Here is a tiny trained network, its code and every weight. The questions are about switching its units off for an input and a class, where a switched-off unit gives its printed mean instead of its output.

import numpy as np


def w(rows, s, z=0):
    codes = np.array(rows[::2]) - 128.0
    scale = np.full(codes.shape[1], s)
    scale[-1] = z or s
    return codes * scale


def norm(h):
    return h / np.sqrt((h * h).mean(-1, keepdims=True) + 1e-5)


def f(y):
    return y / 2 * (1 + np.tanh(0.7978845608 * (y + 0.044715 * y**3)))


def log_softmax(a):
    a = a - a.max(-1, keepdims=True)
    return a - np.log(np.exp(a).sum(-1, keepdims=True))


def net(x, mask):
    res = np.array(x, float).reshape(1, 7) / 4 @ E
    u = 0
    for l in range(3):
        y = f(norm(res) @ A[l][:, :-1].T + A[l][:, -1])
        res = res + np.where(mask[u : u + 7], y, B[l][:, -1]) @ B[l][:, :-1]
        u += 7
    return log_softmax(norm(res)[-1] @ U[:, :-1].T + U[:, -1])


A, B = {}, {}
E = w([
[167,254,147,118,132,132,146],'x0',
[88,90,140,126,90,177,110],'x1',
[194,134,141,161,139,190,88],'x2',
[115,107,175,117,163,70,80],'x3',
[140,97,144,68,154,100,105],'x4',
[154,84,212,140,117,111,158],'x5',
[127,131,128,119,185,142,134],'x6',
],0.0084)
A[0] = w([
[152,90,140,105,163,129,100,81],'L0N0',
[254,94,155,116,154,101,189,194],'L0N1',
[186,143,141,75,141,153,172,3],'L0N2',
[73,91,111,186,140,104,179,122],'L0N3',
[128,123,205,148,187,105,84,10],'L0N4',
[89,237,205,162,145,146,123,36],'L0N5',
[52,129,142,191,127,132,180,84],'L0N6',
],0.0088,0.0042)
B[0] = w([
[163,127,70,88,31,35,141,147],'L0N0',
[23,123,180,91,117,220,165,254],'L0N1',
[100,123,182,108,211,36,128,125],'L0N2',
[154,110,107,97,15,33,55,181],'L0N3',
[160,138,173,102,73,24,45,163],'L0N4',
[218,76,3,48,117,111,87,183],'L0N5',
[119,138,169,40,35,102,169,154],'L0N6',
],0.0071,0.0044)
A[1] = w([
[81,125,85,113,83,109,111,154],'L1N0',
[65,149,148,124,147,123,146,217],'L1N1',
[139,162,134,120,166,185,108,199],'L1N2',
[98,11,77,111,141,112,131,59],'L1N3',
[157,60,181,136,134,73,106,92],'L1N4',
[148,122,126,127,180,116,79,164],'L1N5',
[96,103,95,191,86,152,66,251],'L1N6',
],0.012,0.0019)
B[1] = w([
[150,104,143,131,137,77,163,226],'L1N0',
[134,115,157,96,121,94,90,167],'L1N1',
[100,88,97,130,144,145,142,198],'L1N2',
[253,71,66,61,99,91,144,253],'L1N3',
[81,185,170,82,144,167,104,241],'L1N4',
[133,111,122,136,52,113,170,165],'L1N5',
[89,101,123,95,139,149,157,240],'L1N6',
],0.013,0.0055)
A[2] = w([
[106,77,87,49,148,47,117,129],'L2N0',
[176,126,123,66,171,57,88,184],'L2N1',
[101,201,92,146,58,103,143,253],'L2N2',
[175,72,133,208,116,160,113,115],'L2N3',
[188,103,125,125,80,158,148,161],'L2N4',
[170,125,207,147,121,148,171,199],'L2N5',
[133,96,114,104,2,104,95,168],'L2N6',
],0.0094,0.0024)
B[2] = w([
[158,62,222,144,128,168,170,254],'L2N0',
[160,84,35,74,102,229,167,218],'L2N1',
[222,62,201,194,142,140,73,162],'L2N2',
[15,126,117,86,225,149,100,131],'L2N3',
[102,54,92,227,184,115,153,181],'L2N4',
[78,135,88,98,1,178,113,154],'L2N5',
[197,76,121,125,96,91,227,232],'L2N6',
],0.0084,0.008)
U = w([
[132,137,176,239,89,38,121,72],'0',
[204,194,57,218,188,99,79,86],'1',
[46,105,69,213,166,225,135,156],'2',
[145,214,123,87,237,107,122,30],'3',
[64,169,116,150,173,4,83,1],'4',
[51,189,243,48,106,136,52,129],'5',
[193,27,147,65,97,134,199,210],'6',
],0.012,0.0049)

Each question gives the input, the list of numbers given to net, and the class t.
The units are the neurons (one row each of A and B). Each row of codes is followed by its name. A weight is (code - 128) times the scale printed after its matrix; where a second scale follows, it is the last column's (A, B and U).
mask holds one flag per neuron, layer by layer. A switched-off neuron (its flag False) gives its mean, the last column of its row in B, instead of its output. The means were averaged over made-up inputs and are rounded, as every weight is.
A unit's drop is (log p(t) with every unit on - log p(t) with that unit switched off) / (log p(t) with every unit on - log p(t) with every unit switched off).
The circuit of an input: a set's keep is (log p(t) with only the set's units on - log p(t) with every unit switched off) / (log p(t) with every unit on - log p(t) with every unit switched off). Starting from the 12 units with the biggest drops (on a tie, the unit counted first), units are removed one at a time, each time the one whose removal leaves the highest keep (on an exact tie, the one counted first), for as long as the keep stays at least 0.8.
units of the circuit, in order: the units of the circuit, biggest drop first
k most important neurons: the k neurons with the biggest drops, biggest first
top k neurons in layer l: the k neurons of layer l with the biggest drops, biggest first
drop of u: that unit's drop, to one decimal
input [5,-3,-2,4,6,4,7], class 5: units of the circuit, in order	(L1N3 L2N6)
input [7,-4,-6,-3,8,2,-7], class 5: top neuron in layer 0	(L0N1)
input [8,-2,2,-4,4,-4,4], class 3: units of the circuit, in order	(L1N3 L2N0)
input [1,8,6,5,-7,3,-2], class 5: units of the circuit, in order	(L1N3 L2N1)
input [7,-8,1,6,-2,-2,-3], class 1: units of the circuit, in order	(L1N3 L1N6 L2N0)
input [2,-4,-8,7,1,4,7], class 5: units of the circuit, in order	(L1N3 L1N4 L2N6)
input [6,-8,-2,4,0,6,5], class 5: 2 most important neurons	(L1N3 L2N6)
input [6,7,7,3,-1,-7,1], class 2: top 2 neurons in layer 1	(L1N3 L1N2)
input [7,-6,-7,8,6,5,-2], class 5: units of the circuit, in order	(L1N3 L2N6)
input [5,-7,1,-6,-4,4,-2], class 2: 3 most important neurons	(L0N1 L2N6 L1N3)
input [3,5,-4,-3,1,-7,5], class 2: top 4 neurons in layer 1	(L1N3 L1N2 L1N5 L1N4)
input [2,4,4,-4,8,2,-6], class 2: 2 most important neurons	(L1N3 L1N4)
input [2,6,0,0,5,5,-6], class 5: 2 most important neurons	(L1N3 L0N5)
input [5,-5,-2,0,-2,-2,-5], class 1: top neuron in layer 1	(L1N3)
input [1,-8,-4,-6,2,-6,-7], class 1: top 3 neurons in layer 1	(L1N3 L1N6 L1N5)
input [0,-8,8,-8,-3,-6,2], class 2: 2 most important neurons	(L1N2 L1N3)
input [7,5,-5,-5,-4,8,-8], class 0: top 3 neurons in layer 1	(L1N3 L1N6 L1N2)
input [7,1,-5,-3,-6,-8,5], class 1: drop of L2N2	0.2
input [2,-4,4,-2,-1,2,-7], class 2: drop of L1N0	0.0
input [-4,-7,1,6,-6,6,7], class 5: drop of L1N4	0.2
input [5,4,6,-8,-5,-6,4], class 2: drop of L1N3	0.1
